Below is a small trained network, with its code and all its weights. Each question gives an input and a class and asks what happens when units are switched off, that is, made to give their printed mean instead of their output.

import numpy as np


def w(rows, s, z=0):
    codes = np.array(rows[::2]) - 128.0
    scale = np.full(codes.shape[1], s)
    scale[-1] = z or s
    return codes * scale


def f(y):
    return np.maximum(y, 0)


def log_softmax(a):
    a = a - a.max(-1, keepdims=True)
    return a - np.log(np.exp(a).sum(-1, keepdims=True))


def net(x, mask):
    res = np.array(x, float).reshape(1, 4) / 4 @ E
    y = f(res @ A[0][:, :-1].T + A[0][:, -1])
    res = res + np.where(mask, y, B[0][:, -1]) @ B[0][:, :-1]
    return log_softmax(res[-1] @ U[:, :-1].T + U[:, -1])


A, B = {}, {}
E = w([
[116,242,145,138,153,112,40,51,38,194],'x0',
[141,47,185,56,43,176,22,93,149,135],'x1',
[43,144,219,59,182,123,161,254,74,194],'x2',
[94,108,114,209,38,14,101,143,153,152],'x3',
],0.01)
A[0] = w([
[120,128,102,76,133,181,142,116,53,108,16],'n1',
[74,203,170,102,144,81,154,170,140,101,54],'n2',
[140,82,174,71,100,134,163,220,165,26,50],'n3',
[123,84,202,140,59,185,101,102,129,194,36],'n4',
[88,193,77,170,219,93,195,134,89,157,4],'n5',
[132,204,176,108,127,128,58,100,12,229,20],'n6',
[1,106,183,75,167,139,126,205,70,188,12],'n7',
[170,164,169,168,148,116,96,41,108,127,74],'n8',
[141,172,64,155,178,90,185,123,133,87,108],'n9',
[156,103,222,44,92,156,6,109,134,139,28],'n10',
[133,107,136,99,183,225,159,119,53,113,32],'n11',
[201,171,151,90,175,175,134,98,143,74,143],'n12',
[196,97,164,97,191,174,153,144,102,134,82],'n13',
[86,101,149,211,47,27,88,186,121,206,50],'n14',
],0.0095,0.004)
B[0] = w([
[116,202,140,137,102,83,133,158,43,68,164],'n1',
[118,48,118,139,109,167,88,109,106,121,192],'n2',
[163,102,110,192,220,109,177,196,237,163,225],'n3',
[49,164,56,31,116,151,135,120,73,180,186],'n4',
[81,115,24,85,239,140,92,144,82,175,236],'n5',
[221,89,133,213,228,120,245,230,246,124,237],'n6',
[236,55,89,190,33,200,63,9,102,44,253],'n7',
[220,81,169,151,126,94,110,173,255,114,196],'n8',
[98,110,65,119,162,207,125,87,114,165,217],'n9',
[31,139,24,73,147,177,160,117,114,208,228],'n10',
[89,190,168,97,103,32,128,172,95,104,202],'n11',
[105,175,187,154,77,43,99,97,82,77,204],'n12',
[119,171,179,91,80,84,194,117,98,60,193],'n13',
[80,203,157,151,121,41,168,151,51,23,249],'n14',
],0.0074,0.013)
U = w([
[164,93,131,137,171,114,202,217,221,133,112],'0',
[2,134,24,79,163,155,113,118,56,206,84],'1',
[64,200,174,123,94,4,131,143,32,57,107],'2',
[215,62,75,160,62,161,39,9,116,61,130],'3',
[69,114,174,158,139,123,132,109,126,156,244],'4',
],0.0088,0.011)

Each question gives the input, the list of numbers given to net, and the class t.
The units are the neurons (one row each of A and B). Each row of codes is followed by its name. A weight is (code - 128) times the scale printed after its matrix; where a second scale follows, it is the last column's (A, B and U).
mask holds one flag per neuron, in row order. A switched-off neuron (its flag False) gives its mean, the last column of its row in B, instead of its output. The means were averaged over made-up inputs and are rounded, as every weight is.
A unit's drop is (log p(t) with every unit on - log p(t) with that unit switched off) / (log p(t) with every unit on - log p(t) with every unit switched off).
The circuit of an input: a set's keep is (log p(t) with only the set's units on - log p(t) with every unit switched off) / (log p(t) with every unit on - log p(t) with every unit switched off). Starting from the 12 units with the biggest drops (on a tie, the unit counted first), units are removed one at a time, each time the one whose removal leaves the highest keep (on an exact tie, the one counted first), for as long as the keep stays at least 0.8.
units of the circuit, in order: the units of the circuit, biggest drop first
unit that matters most: the unit with the biggest drop
top k neurons: the k neurons with the biggest drops, biggest first
drop when u is switched off: that unit's drop, to one decimal
input [-6,0,8,-5], class 3: units of the circuit, in order : n7
input [8,-2,5,-8], class 0: top 2 neurons : n6, n14
input [-6,-2,-5,8], class 2: top 3 neurons : n14, n6, n7
input [1,6,0,-8], class 2: top 3 neurons : n12, n11, n13
input [1,-3,-7,8], class 2: top 2 neurons : n14, n7
input [8,5,-5,-5], class 0: top 2 neurons : n6, n8
input [-1,-5,-4,-5], class 1: top 3 neurons : n9, n14, n7
input [1,5,-5,3], class 1: units of the circuit, in order : n7, n10
input [5,-3,6,-7], class 2: top 3 neurons : n11, n1, n13
input [6,6,5,4], class 0: top 2 neurons : n6, n5
input [2,6,-6,-4], class 1: top 2 neurons : n10, n7
input [-5,-7,-6,-8], class 2: top 2 neurons : n12, n10
input [8,0,-8,-7], class 0: top 3 neurons : n6, n8, n7
input [-3,-3,-2,4], class 2: units of the circuit, in order : n6
input [3,-6,-3,5], class 1: top 2 neurons : n5, n9
input [-8,0,-8,-5], class 0: top 2 neurons : n7, n3
input [6,-4,-3,6], class 0: top 3 neurons : n6, n8, n12
input [6,5,8,4], class 3: top 2 neurons : n7, n3
input [0,-3,-5,7], class 2: drop when n7 is switched off : 1.0
input [-1,-2,5,-7], class 2: drop when n14 is switched off : 0.0
input [1,8,-5,-1], class 1: unit that matters most : n10
input [0,-5,7,-5], class 3: drop when n14 is switched off : 0.1
input [-6,-8,7,-6], class 1: drop when n5 is switched off : 1.3
